Here is a tiny trained network, its code and every weight. The questions are about switching its units off for an input and a target symbol, where a switched-off unit gives its printed mean instead of its output.

import numpy as np


def w(rows, s, z=0):
    codes = np.array(rows[::2]) - 128.0
    scale = np.full(codes.shape[1], s)
    scale[-1] = z or s
    return codes * scale


def norm(h):
    return h / np.sqrt((h * h).mean(-1, keepdims=True) + 1e-5)


def f(y):
    return np.maximum(y, 0)


def softmax(a):
    e = np.exp(a - a.max(-1, keepdims=True))
    return e / e.sum(-1, keepdims=True)


def log_softmax(a):
    a = a - a.max(-1, keepdims=True)
    return a - np.log(np.exp(a).sum(-1, keepdims=True))


def net(x, mask):
    ids = ['αβγδζθλμπσφψω'.index(c) for c in x.split()]
    T = len(ids)
    res = E[ids] + P[:T]
    u = 0
    for l in range(2):
        r = norm(res)
        for j in range(3):
            rows = slice(2 * j, 2 * j + 2)
            q, k, v = (r @ M[l][rows].T for M in (Q, K, V))
            z = softmax(np.where(np.tri(T) > 0, q @ k.T / 2**0.5, -1e9)) @ v
            o = O[l][rows]
            res = res + np.where(mask[u + j], z, o[:, -1]) @ o[:, :-1]
        u += 3
        y = f(norm(res) @ A[l][:, :-1].T + A[l][:, -1])
        res = res + np.where(mask[u : u + 4], y, B[l][:, -1]) @ B[l][:, :-1]
        u += 4
    return log_softmax(norm(res)[-1] @ U[:, :-1].T + U[:, -1])


Q, K, V, O, A, B = {}, {}, {}, {}, {}, {}
E = w([
[104,147,154,196],'α',
[169,26,209,83],'β',
[46,37,93,109],'γ',
[147,173,128,108],'δ',
[101,84,93,169],'ζ',
[155,61,18,131],'θ',
[110,227,56,173],'λ',
[156,203,180,133],'μ',
[128,253,170,167],'π',
[124,61,87,45],'σ',
[106,138,138,127],'φ',
[85,92,123,111],'ψ',
[63,90,206,138],'ω',
],0.024)
P = w([
[150,62,217,119],'0',
[123,64,228,113],'1',
[111,64,229,114],'2',
[111,73,227,109],'3',
[70,63,253,109],'4',
[58,75,228,102],'5',
[99,76,222,112],'6',
],0.0051)
Q[0] = w([
[67,111,80,34],'L0H0',
[92,111,70,245],'L0H0',
[120,236,159,126],'L0H1',
[251,94,72,52],'L0H1',
[172,160,107,115],'L0H2',
[187,102,192,229],'L0H2',
],0.028)
K[0] = w([
[51,100,130,60],'L0H0',
[182,118,9,181],'L0H0',
[132,218,150,201],'L0H1',
[254,123,80,32],'L0H1',
[193,158,112,126],'L0H2',
[176,116,179,195],'L0H2',
],0.029)
V[0] = w([
[89,125,133,70],'L0H0',
[120,122,134,123],'L0H0',
[135,136,144,124],'L0H1',
[115,8,140,141],'L0H1',
[134,106,159,169],'L0H2',
[114,156,89,80],'L0H2',
],0.014)
O[0] = w([
[117,82,154,62,226],'L0H0',
[116,131,124,124,160],'L0H0',
[108,146,131,121,138],'L0H1',
[2,48,196,65,251],'L0H1',
[104,186,134,128,238],'L0H2',
[148,71,127,123,20],'L0H2',
],0.0078,0.0017)
A[0] = w([
[63,99,162,55,118],'L0N0',
[174,197,109,83,170],'L0N1',
[98,182,49,116,4],'L0N2',
[255,31,187,174,213],'L0N3',
],0.02,0.0019)
B[0] = w([
[146,164,174,47,249],'L0N0',
[181,94,180,71,180],'L0N1',
[94,83,89,155,166],'L0N2',
[113,100,254,67,153],'L0N3',
],0.022,0.016)
Q[1] = w([
[100,235,237,84],'L1H0',
[84,119,156,68],'L1H0',
[167,97,47,251],'L1H1',
[193,233,107,234],'L1H1',
[154,116,62,128],'L1H2',
[67,172,85,85],'L1H2',
],0.026)
K[1] = w([
[57,171,226,166],'L1H0',
[75,110,156,130],'L1H0',
[138,101,46,213],'L1H1',
[254,124,53,174],'L1H1',
[185,83,114,87],'L1H2',
[82,161,104,81],'L1H2',
],0.031)
V[1] = w([
[32,189,182,252],'L1H0',
[151,92,129,110],'L1H0',
[68,209,163,236],'L1H1',
[74,143,108,176],'L1H1',
[194,77,107,76],'L1H2',
[107,151,143,152],'L1H2',
],0.014)
O[1] = w([
[128,92,251,170,68],'L1H0',
[129,134,99,117,142],'L1H0',
[149,151,43,90,2],'L1H1',
[127,129,93,79,33],'L1H1',
[127,165,52,111,164],'L1H2',
[123,117,155,131,120],'L1H2',
],0.014,0.0087)
A[1] = w([
[168,201,148,148,1],'L1N0',
[61,5,60,87,108],'L1N1',
[96,67,147,47,115],'L1N2',
[84,119,144,107,128],'L1N3',
],0.023,0.0074)
B[1] = w([
[84,189,103,214,139],'L1N0',
[151,93,252,129,158],'L1N1',
[154,112,39,213,248],'L1N2',
[104,157,112,143,182],'L1N3',
],0.023,0.016)
U = w([
[121,129,199,186,188],'α',
[131,93,179,59,182],'β',
[85,62,125,129,197],'γ',
[249,101,150,109,2],'δ',
[63,127,92,191,162],'ζ',
[175,72,125,214,86],'θ',
[205,127,60,136,131],'λ',
[214,174,174,143,39],'μ',
[149,201,144,212,93],'π',
[158,63,101,67,83],'σ',
[140,194,136,58,135],'φ',
[67,101,83,77,146],'ψ',
[43,166,142,134,179],'ω',
],0.018,0.0053)

Each question gives the input, a string of symbols that net reads in full, and the target symbol t.
The units are the heads (2 rows each of Q, K, V and O) and the neurons (one row each of A and B). Each row of codes is followed by its name. A weight is (code - 128) times the scale printed after its matrix; where a second scale follows, it is the last column's (O, A, B and U).
mask holds one flag per unit, layer by layer, with each layer's heads first. A switched-off unit (its flag False) gives its mean, the last column of its rows in O or B, instead of its output. The means were averaged over made-up inputs and are rounded, as every weight is.
A unit's drop is (log p(t) with every unit on - log p(t) with that unit switched off) / (log p(t) with every unit on - log p(t) with every unit switched off).
The circuit of an input: a set's keep is (log p(t) with only the set's units on - log p(t) with every unit switched off) / (log p(t) with every unit on - log p(t) with every unit switched off). Starting from the 12 units with the biggest drops (on a tie, the unit counted first), units are removed one at a time, each time the one whose removal leaves the highest keep (on an exact tie, the one counted first), for as long as the keep stays at least 0.8.
units of the circuit, in order: the units of the circuit, biggest drop first
unit that matters most: the unit with the biggest drop
k most important neurons: the k neurons with the biggest drops, biggest first
k most important neurons of layer l: the k neurons of layer l with the biggest drops, biggest first
which heads matter: for each layer, one digit per head in row order, 1 if its drop is at least 0.15 and else 0, layers parted by /
drop of u: that unit's drop, to one decimal
input α ω θ, target α: unit that matters most	L0N0
input λ λ α ζ, target α: which heads matter	000 / 100
input φ δ λ β α ζ γ, target α: units of the circuit, in order	[L1H0; L0N0; L0N1]
input θ ζ σ α δ, target α: which heads matter	000 / 100
input β φ δ λ θ α σ, target α: units of the circuit, in order	[L1H0; L0N0; L0N1]
input γ ψ ψ θ, target θ: units of the circuit, in order	[L1N2; L1N1]
input λ ω α β β δ π, target α: which heads matter	000 / 000
input α π λ, target α: 2 most important neurons	[L0N0; L1N1]
input θ δ λ θ λ δ, target δ: 2 most important neurons	[L0N1; L0N3]
input θ λ β ω φ γ λ, target λ: 2 most important neurons	[L0N0; L0N2]
input ψ γ β μ λ ψ ω, target ω: 4 most important neurons	[L0N0; L0N1; L1N2; L0N2]
input ω β β λ ζ, target ζ: 3 most important neurons	[L1N2; L0N0; L0N1]
input λ μ φ λ λ δ, target δ: 3 most important neurons	[L0N1; L0N0; L0N3]
input α β φ δ, target α: units of the circuit, in order	[L0N0; L1H0]
input ψ α α α λ, target α: unit that matters most	L1N1
input λ ω α φ λ, target β: 3 most important neurons of layer 0	[L0N2; L0N0; L0N1]
input θ β λ φ φ, target φ: 2 most important neurons	[L0N0; L0N2]
input α λ φ μ, target α: drop of L1N3	0.0
input ζ λ ω π δ λ ζ, target ζ: drop of L0N1	0.1
input λ ζ ψ ζ δ γ ω, target ω: drop of L0H1	0.6
input β ψ α π β θ, target α: drop of L1H0	0.4
